Below are the code and all the weights of a small trained network. Each question names an input and a class and asks about switching units off, where a switched-off unit gives its printed mean instead of its output.

import numpy as np


def w(rows, s, z=0):
    codes = np.array(rows[::2]) - 128.0
    scale = np.full(codes.shape[1], s)
    scale[-1] = z or s
    return codes * scale


def f(y):
    return np.maximum(y, 0)


def log_softmax(a):
    a = a - a.max(-1, keepdims=True)
    return a - np.log(np.exp(a).sum(-1, keepdims=True))


def net(x, mask):
    res = np.array(x, float).reshape(1, 8) / 4 @ E
    y = f(res @ A[0][:, :-1].T + A[0][:, -1])
    res = res + np.where(mask, y, B[0][:, -1]) @ B[0][:, :-1]
    return log_softmax(res[-1] @ U[:, :-1].T + U[:, -1])


A, B = {}, {}
E = w([
[242,83,124],'x0',
[130,136,4],'x1',
[128,127,128],'x2',
[129,126,130],'x3',
[129,129,127],'x4',
[128,127,130],'x5',
[127,126,128],'x6',
[83,2,118],'x7',
],0.0094)
A[0] = w([
[179,104,117,85],'N0',
[220,148,131,123],'N1',
[56,151,167,81],'N2',
[132,123,163,85],'N3',
[169,208,132,60],'N4',
[120,123,179,245],'N5',
[118,107,87,108],'N6',
[111,116,8,201],'N7',
[220,104,109,37],'N8',
[142,230,68,111],'N9',
[167,179,156,88],'N10',
[128,136,203,62],'N11',
[179,130,44,105],'N12',
[194,100,162,150],'N13',
[201,129,102,128],'N14',
[118,146,26,29],'N15',
[81,139,138,95],'N16',
[45,146,183,220],'N17',
[167,86,88,184],'N18',
[130,135,245,24],'N19',
[148,161,91,203],'N20',
[85,40,116,12],'N21',
[132,174,136,49],'N22',
[160,194,115,69],'N23',
[150,218,125,60],'N24',
[219,129,87,2],'N25',
[168,205,156,93],'N26',
[91,175,129,104],'N27',
[111,115,203,78],'N28',
[85,45,115,33],'N29',
[138,184,131,76],'N30',
[167,184,145,74],'N31',
[212,91,158,54],'N32',
[72,152,141,74],'N33',
[64,146,118,236],'N34',
[145,150,189,160],'N35',
[142,84,77,236],'N36',
[141,91,195,175],'N37',
[94,136,79,132],'N38',
[56,202,127,69],'N39',
[111,211,131,95],'N40',
],0.014,0.0095)
B[0] = w([
[100,122,73,157],'N0',
[167,142,65,199],'N1',
[126,107,91,173],'N2',
[73,145,154,141],'N3',
[104,91,159,178],'N4',
[168,181,159,236],'N5',
[89,156,189,156],'N6',
[103,167,171,255],'N7',
[70,99,74,171],'N8',
[117,110,176,209],'N9',
[117,98,165,171],'N10',
[38,125,135,163],'N11',
[72,167,170,194],'N12',
[171,138,47,201],'N13',
[136,139,103,188],'N14',
[2,155,118,169],'N15',
[126,98,64,152],'N16',
[203,151,119,244],'N17',
[162,145,126,213],'N18',
[24,137,142,183],'N19',
[161,138,181,207],'N20',
[97,38,163,166],'N21',
[102,65,135,140],'N22',
[110,95,156,167],'N23',
[119,72,147,179],'N24',
[79,112,103,161],'N25',
[151,73,144,192],'N26',
[133,133,88,162],'N27',
[62,157,119,169],'N28',
[123,27,165,170],'N29',
[101,62,146,156],'N30',
[121,73,140,167],'N31',
[86,122,43,176],'N32',
[89,120,54,155],'N33',
[246,133,60,231],'N34',
[108,164,138,197],'N35',
[183,155,167,242],'N36',
[103,180,170,210],'N37',
[109,143,163,171],'N38',
[115,122,61,180],'N39',
[155,89,122,181],'N40',
],0.0082,0.011)
U = w([
[132,56,158,66],'0',
[166,188,126,255],'1',
[165,192,126,229],'2',
[61,224,134,11],'3',
[131,147,7,18],'4',
[179,192,135,161],'5',
],0.013,0.0085)

Each question gives the input, the list of numbers given to net, and the class t.
The units are the neurons (one row each of A and B). Each row of codes is followed by its name. A weight is (code - 128) times the scale printed after its matrix; where a second scale follows, it is the last column's (A, B and U).
mask holds one flag per neuron, in row order. A switched-off neuron (its flag False) gives its mean, the last column of its row in B, instead of its output. The means were averaged over made-up inputs and are rounded, as every weight is.
A unit's drop is (log p(t) with every unit on - log p(t) with that unit switched off) / (log p(t) with every unit on - log p(t) with every unit switched off).
The circuit of an input: a set's keep is (log p(t) with only the set's units on - log p(t) with every unit switched off) / (log p(t) with every unit on - log p(t) with every unit switched off). Starting from the 12 units with the biggest drops (on a tie, the unit counted first), units are removed one at a time, each time the one whose removal leaves the highest keep (on an exact tie, the one counted first), for as long as the keep stays at least 0.8.
circuit, biggest first: the units of the circuit, biggest drop first
unit that matters most: the unit with the biggest drop
top k neurons: the k neurons with the biggest drops, biggest first
drop when u is switched off: that unit's drop, to one decimal
input [8,3,5,-3,-4,5,2,0], class 4: circuit, biggest first : [N8 N32]
input [-6,8,-5,1,-5,7,-7,-3], class 3: circuit, biggest first : [N15]
input [7,-4,2,8,5,5,3,-4], class 4: circuit, biggest first : [N32 N13 N1]
input [3,8,-4,8,5,1,7,4], class 3: circuit, biggest first : [N15 N7]
input [6,-6,-4,0,5,-3,-3,2], class 3: top 3 neurons : [N34 N37 N19]
input [2,-6,1,-8,-2,-2,3,2], class 3: circuit, biggest first : [N19 N34 N37]
input [8,4,-3,7,-8,-2,-6,-3], class 4: circuit, biggest first : [N8 N32]
input [-7,-1,-6,7,-6,-1,4,6], class 4: circuit, biggest first : [N34 N33]
input [8,-3,6,4,4,4,6,2], class 4: circuit, biggest first : [N32 N13]
input [-2,7,-1,0,4,0,6,6], class 3: top 2 neurons : [N15 N7]
input [-8,4,2,3,-8,5,-6,4], class 4: top 4 neurons : [N34 N39 N33 N16]
input [-3,4,-1,5,-8,-4,3,-6], class 0: drop when N30 is switched off : 0.1
input [6,1,3,5,4,1,3,-4], class 4: drop when N5 is switched off : 0.1
input [7,8,-3,8,-1,2,6,0], class 3: unit that matters most : N12
input [4,-8,-2,-4,-3,-5,8,-8], class 0: drop when N4 is switched off : 0.1
